Below are the code and all the weights of a small trained network. Each question names an input and a class and asks about switching units off, where a switched-off unit gives its printed mean instead of its output.

import numpy as np


def w(rows, s, z=0):
    codes = np.array(rows[::2]) - 128.0
    scale = np.full(codes.shape[1], s)
    scale[-1] = z or s
    return codes * scale


def f(y):
    return np.maximum(y, 0)


def log_softmax(a):
    a = a - a.max(-1, keepdims=True)
    return a - np.log(np.exp(a).sum(-1, keepdims=True))


def net(x, mask):
    res = np.array(x, float).reshape(1, 3) / 4 @ E
    y = f(res @ A[0][:, :-1].T + A[0][:, -1])
    res = res + np.where(mask, y, B[0][:, -1]) @ B[0][:, :-1]
    return log_softmax(res[-1] @ U[:, :-1].T + U[:, -1])


A, B = {}, {}
E = w([
[7,54,150],'x0',
[75,204,45],'x1',
[118,179,193],'x2',
],0.011)
A[0] = w([
[195,47,134,238],'neuron 0',
[172,148,112,111],'neuron 1',
[189,106,8,201],'neuron 2',
[61,129,129,155],'neuron 3',
[59,152,112,168],'neuron 4',
[44,151,179,221],'neuron 5',
[180,103,197,212],'neuron 6',
[187,59,103,165],'neuron 7',
[135,35,154,207],'neuron 8',
[92,110,85,162],'neuron 9',
[39,154,107,168],'neuron 10',
[145,230,48,253],'neuron 11',
],0.011,0.005)
B[0] = w([
[73,186,76,201],'neuron 0',
[187,119,135,161],'neuron 1',
[139,194,118,214],'neuron 2',
[162,77,87,185],'neuron 3',
[130,45,99,189],'neuron 4',
[244,113,47,214],'neuron 5',
[148,176,78,194],'neuron 6',
[59,130,131,174],'neuron 7',
[101,185,53,200],'neuron 8',
[86,113,134,174],'neuron 9',
[123,88,74,204],'neuron 10',
[185,135,71,249],'neuron 11',
],0.011,0.012)
U = w([
[191,203,96,200],'0',
[104,108,154,3],'1',
[125,116,181,24],'2',
[49,187,107,197],'3',
[98,110,162,34],'4',
[114,129,184,48],'5',
[95,5,94,220],'6',
],0.014,0.0038)

Each question gives the input, the list of numbers given to net, and the class t.
The units are the neurons (one row each of A and B). Each row of codes is followed by its name. A weight is (code - 128) times the scale printed after its matrix; where a second scale follows, it is the last column's (A, B and U).
mask holds one flag per neuron, in row order. A switched-off neuron (its flag False) gives its mean, the last column of its row in B, instead of its output. The means were averaged over made-up inputs and are rounded, as every weight is.
A unit's drop is (log p(t) with every unit on - log p(t) with that unit switched off) / (log p(t) with every unit on - log p(t) with every unit switched off).
The circuit of an input: a set's keep is (log p(t) with only the set's units on - log p(t) with every unit switched off) / (log p(t) with every unit on - log p(t) with every unit switched off). Starting from all 12 units, units are removed one at a time, each time the one whose removal leaves the highest keep (on an exact tie, the one counted first), for as long as the keep stays at least 0.8.
units of the circuit, in order: the units of the circuit, biggest drop first
k most important neurons: the k neurons with the biggest drops, biggest first
drop of u: that unit's drop, to one decimal
input [-2,-2,-8], class 3: units of the circuit, in order : (neuron 5; neuron 7; neuron 0)
input [6,-4,7], class 0: units of the circuit, in order : (neuron 5)
input [7,-6,3], class 0: units of the circuit, in order : (neuron 5; neuron 8)
input [3,0,5], class 6: units of the circuit, in order : (neuron 2; neuron 0)
input [-1,0,-7], class 3: 2 most important neurons : (neuron 5; neuron 7)
input [2,5,7], class 6: 2 most important neurons : (neuron 4; neuron 2)
input [-3,-8,3], class 3: drop of neuron 5 : 0.4
input [1,2,4], class 6: drop of neuron 6 : 0.2
input [1,5,-4], class 6: drop of neuron 4 : 0.2
input [2,-2,0], class 3: drop of neuron 3 : 0.1
